Below are the code and all the weights of a small trained network. Each question names an input and a class and asks about switching units off, where a switched-off unit gives its printed mean instead of its output.

import numpy as np


def w(rows, s, z=0):
    codes = np.array(rows[::2]) - 128.0
    scale = np.full(codes.shape[1], s)
    scale[-1] = z or s
    return codes * scale


def f(y):
    return np.maximum(y, 0)


def log_softmax(a):
    a = a - a.max(-1, keepdims=True)
    return a - np.log(np.exp(a).sum(-1, keepdims=True))


def net(x, mask):
    res = np.array(x, float).reshape(1, 6) / 4 @ E
    y = f(res @ A[0][:, :-1].T + A[0][:, -1])
    res = res + np.where(mask, y, B[0][:, -1]) @ B[0][:, :-1]
    return log_softmax(res[-1] @ U[:, :-1].T + U[:, -1])


A, B = {}, {}
E = w([
[36,85,225,141,106,87],'x0',
[41,146,81,112,163,214],'x1',
[137,92,107,134,3,134],'x2',
[190,133,206,133,73,192],'x3',
[94,149,131,9,153,75],'x4',
[93,203,178,97,87,148],'x5',
],0.006)
A[0] = w([
[209,105,101,153,151,121,146],'neuron 1',
[154,113,191,215,111,96,103],'neuron 2',
[102,142,141,144,155,118,87],'neuron 3',
[126,112,90,128,127,167,102],'neuron 4',
[142,149,154,102,118,78,55],'neuron 5',
[145,110,189,141,119,98,248],'neuron 6',
[70,122,76,133,90,166,68],'neuron 7',
[181,130,114,71,86,61,84],'neuron 8',
[133,129,146,91,132,98,91],'neuron 9',
[141,153,115,66,92,81,105],'neuron 10',
[122,102,162,239,94,80,241],'neuron 11',
[130,165,109,139,182,129,181],'neuron 12',
[26,86,31,163,71,194,127],'neuron 13',
[91,133,153,136,93,144,138],'neuron 14',
[113,135,117,104,138,150,61],'neuron 15',
[92,174,131,138,103,115,78],'neuron 16',
[154,88,129,87,83,135,86],'neuron 17',
[237,70,87,143,156,115,170],'neuron 18',
[69,101,122,97,200,46,161],'neuron 19',
[111,129,47,120,151,171,74],'neuron 20',
[168,124,201,92,187,210,74],'neuron 21',
[83,104,126,103,188,63,153],'neuron 22',
[190,127,130,121,115,97,215],'neuron 23',
[172,109,105,182,129,126,216],'neuron 24',
[99,111,125,110,167,85,143],'neuron 25',
[161,215,91,198,247,126,169],'neuron 26',
[228,75,95,149,157,119,146],'neuron 27',
[61,92,124,92,214,29,154],'neuron 28',
[85,95,93,78,154,97,251],'neuron 29',
[169,126,162,93,150,206,66],'neuron 30',
[117,143,2,130,202,191,187],'neuron 31',
],0.0099,0.0019)
B[0] = w([
[127,66,108,115,123,137,197],'neuron 1',
[131,125,222,112,142,124,213],'neuron 2',
[150,140,112,121,112,124,150],'neuron 3',
[121,133,89,123,115,101,161],'neuron 4',
[117,120,86,126,138,147,154],'neuron 5',
[125,175,131,137,138,142,204],'neuron 6',
[152,83,144,115,125,125,179],'neuron 7',
[113,77,68,127,118,132,187],'neuron 8',
[142,132,99,143,117,133,151],'neuron 9',
[133,105,66,147,125,133,172],'neuron 10',
[144,121,226,105,138,142,244],'neuron 11',
[119,115,83,137,107,130,180],'neuron 12',
[154,31,187,83,125,140,239],'neuron 13',
[166,117,150,114,146,109,174],'neuron 14',
[127,141,146,147,131,121,145],'neuron 15',
[136,86,130,128,140,129,150],'neuron 16',
[112,92,87,142,149,120,173],'neuron 17',
[141,43,120,88,113,146,225],'neuron 18',
[131,232,137,147,126,115,219],'neuron 19',
[116,174,74,151,126,109,189],'neuron 20',
[127,189,197,156,135,116,180],'neuron 21',
[123,210,131,140,136,137,200],'neuron 22',
[99,80,113,131,125,134,193],'neuron 23',
[114,76,144,99,137,106,201],'neuron 24',
[115,173,133,153,122,135,175],'neuron 25',
[125,69,8,109,96,124,230],'neuron 26',
[140,52,133,107,97,137,215],'neuron 27',
[118,247,144,152,146,126,233],'neuron 28',
[140,188,138,156,135,131,205],'neuron 29',
[108,175,160,142,155,96,171],'neuron 30',
[101,183,7,162,127,123,254],'neuron 31',
],0.02,0.0063)
U = w([
[119,142,190,139,160,126,26],'0',
[79,173,45,180,141,111,68],'1',
[128,2,83,86,109,149,254],'2',
],0.0092,0.00061)

Each question gives the input, the list of numbers given to net, and the class t.
The units are the neurons (one row each of A and B). Each row of codes is followed by its name. A weight is (code - 128) times the scale printed after its matrix; where a second scale follows, it is the last column's (A, B and U).
mask holds one flag per neuron, in row order. A switched-off neuron (its flag False) gives its mean, the last column of its row in B, instead of its output. The means were averaged over made-up inputs and are rounded, as every weight is.
A unit's drop is (log p(t) with every unit on - log p(t) with that unit switched off) / (log p(t) with every unit on - log p(t) with every unit switched off).
The circuit of an input: a set's keep is (log p(t) with only the set's units on - log p(t) with every unit switched off) / (log p(t) with every unit on - log p(t) with every unit switched off). Starting from the 12 units with the biggest drops (on a tie, the unit counted first), units are removed one at a time, each time the one whose removal leaves the highest keep (on an exact tie, the one counted first), for as long as the keep stays at least 0.8.
circuit, biggest first: the units of the circuit, biggest drop first
k most important neurons: the k neurons with the biggest drops, biggest first
drop when u is switched off: that unit's drop, to one decimal
input [7,0,1,-7,0,4], class 0: circuit, biggest first : [neuron 31; neuron 26]
input [2,-2,0,6,6,2], class 1: circuit, biggest first : [neuron 13]
input [7,-3,7,1,0,6], class 0: 3 most important neurons : [neuron 26; neuron 18; neuron 11]
input [-6,-4,-2,-1,2,8], class 2: 3 most important neurons : [neuron 28; neuron 31; neuron 19]
input [3,-5,-5,6,7,4], class 1: 2 most important neurons : [neuron 11; neuron 13]
input [-5,4,1,-8,-5,0], class 2: 3 most important neurons : [neuron 13; neuron 28; neuron 26]
input [5,7,3,-8,-2,3], class 0: 3 most important neurons : [neuron 13; neuron 26; neuron 7]
input [-6,0,0,3,-3,4], class 2: 4 most important neurons : [neuron 28; neuron 19; neuron 22; neuron 29]
input [-5,-4,6,-4,8,-2], class 1: 3 most important neurons : [neuron 13; neuron 29; neuron 28]
input [5,-6,0,3,1,-3], class 0: 2 most important neurons : [neuron 26; neuron 2]
input [5,6,-6,7,6,-8], class 1: 3 most important neurons : [neuron 11; neuron 13; neuron 2]
input [-8,7,-1,0,-4,-4], class 2: drop when neuron 13 is switched off : 0.7
input [6,6,1,7,-3,-4], class 0: drop when neuron 26 is switched off : 0.1
input [4,-1,7,2,-6,6], class 0: drop when neuron 26 is switched off : 0.2
input [5,3,1,-5,-6,1], class 0: most important neuron : [neuron 26]
